Below is a small trained network, with its code and all its weights. Each question gives an input and a class and asks what happens when units are switched off, that is, made to give their printed mean instead of their output.

import numpy as np


def w(rows, s, z=0):
    codes = np.array(rows[::2]) - 128.0
    scale = np.full(codes.shape[1], s)
    scale[-1] = z or s
    return codes * scale


def f(y):
    return y / 2 * (1 + np.tanh(0.7978845608 * (y + 0.044715 * y**3)))


def log_softmax(a):
    a = a - a.max(-1, keepdims=True)
    return a - np.log(np.exp(a).sum(-1, keepdims=True))


def net(x, mask):
    res = np.array(x, float).reshape(1, 6) / 4 @ E
    y = f(res @ A[0][:, :-1].T + A[0][:, -1])
    res = res + np.where(mask, y, B[0][:, -1]) @ B[0][:, :-1]
    return log_softmax(res[-1] @ U[:, :-1].T + U[:, -1])


A, B = {}, {}
E = w([
[104,91,169,200,131,155,197],'x0',
[167,161,35,136,114,211,80],'x1',
[128,255,46,138,216,171,157],'x2',
[188,77,187,164,220,172,109],'x3',
[186,73,96,204,92,213,132],'x4',
[201,192,226,85,111,143,141],'x5',
],0.0057)
A[0] = w([
[101,30,46,206,141,94,105,144],'n0',
[147,47,255,113,111,111,150,141],'n1',
[48,127,173,128,113,30,186,92],'n2',
[128,169,66,102,162,162,88,45],'n3',
[166,118,79,219,167,223,93,96],'n4',
[196,39,189,172,157,146,91,255],'n5',
[20,86,153,133,144,58,186,106],'n6',
[108,82,34,129,3,118,69,237],'n7',
[115,58,64,132,84,124,84,171],'n8',
[123,146,127,252,172,154,184,204],'n9',
[159,135,186,106,154,144,107,230],'n10',
[116,173,98,79,155,116,103,164],'n11',
[155,60,249,117,130,101,119,175],'n12',
[109,217,37,51,175,121,110,83],'n13',
[176,219,138,85,77,114,132,150],'n14',
[158,129,94,193,161,196,121,86],'n15',
[110,209,51,68,170,109,112,111],'n16',
[137,111,96,246,178,182,182,162],'n17',
],0.0062,0.0033)
B[0] = w([
[192,83,113,222,21,207,217,190],'n0',
[135,168,185,54,211,35,53,240],'n1',
[61,105,30,56,217,171,59,195],'n2',
[83,132,143,80,188,77,45,149],'n3',
[30,43,3,126,135,189,107,196],'n4',
[230,194,191,146,120,114,176,253],'n5',
[50,80,46,101,157,184,97,194],'n6',
[210,218,108,154,90,168,222,231],'n7',
[201,150,111,210,60,171,215,176],'n8',
[148,127,63,158,83,200,178,204],'n9',
[186,193,145,108,106,124,182,197],'n10',
[151,169,162,99,157,93,147,169],'n11',
[153,201,191,39,214,35,66,240],'n12',
[131,202,209,54,190,36,85,200],'n13',
[175,154,133,203,70,129,208,175],'n14',
[47,41,55,142,119,203,104,163],'n15',
[145,195,183,58,178,66,107,193],'n16',
[110,71,53,161,83,195,192,203],'n17',
],0.0052,0.005)
U = w([
[159,112,67,236,57,254,236,181],'0',
[9,104,84,61,167,122,43,96],'1',
[213,201,222,84,143,50,124,169],'2',
[121,15,169,195,116,124,82,2],'3',
],0.0077,0.0062)

Each question gives the input, the list of numbers given to net, and the class t.
The units are the neurons (one row each of A and B). Each row of codes is followed by its name. A weight is (code - 128) times the scale printed after its matrix; where a second scale follows, it is the last column's (A, B and U).
mask holds one flag per neuron, in row order. A switched-off neuron (its flag False) gives its mean, the last column of its row in B, instead of its output. The means were averaged over made-up inputs and are rounded, as every weight is.
A unit's drop is (log p(t) with every unit on - log p(t) with that unit switched off) / (log p(t) with every unit on - log p(t) with every unit switched off).
The circuit of an input: a set's keep is (log p(t) with only the set's units on - log p(t) with every unit switched off) / (log p(t) with every unit on - log p(t) with every unit switched off). Starting from the 12 units with the biggest drops (on a tie, the unit counted first), units are removed one at a time, each time the one whose removal leaves the highest keep (on an exact tie, the one counted first), for as long as the keep stays at least 0.8.
units of the circuit, in order: the units of the circuit, biggest drop first
most important unit: the unit with the biggest drop
top k neurons: the k neurons with the biggest drops, biggest first
drop of u: that unit's drop, to one decimal
input [3,-1,-5,-7,-4,2], class 1: most important unit	n2
input [-6,4,6,8,3,-2], class 1: top 2 neurons	n3, n7
input [4,6,6,-8,1,7], class 2: top 3 neurons	n13, n16, n0
input [-6,8,3,1,-6,-6], class 2: units of the circuit, in order	n13, n16
input [-3,-8,-4,-4,0,0], class 1: units of the circuit, in order	n2, n6
input [-8,1,6,4,6,-1], class 1: units of the circuit, in order	n3, n4
input [3,-7,2,-4,-3,1], class 1: units of the circuit, in order	n2, n6
input [-5,-2,6,-4,3,-4], class 2: top 2 neurons	n13, n16
input [-5,7,-8,-6,0,3], class 0: drop of n13	0.1
input [8,-5,-3,0,-1,-4], class 1: drop of n2	0.5
input [-5,6,-8,-4,-2,-7], class 0: drop of n17	0.0
input [-6,-3,-2,0,-8,-3], class 1: drop of n7	0.1
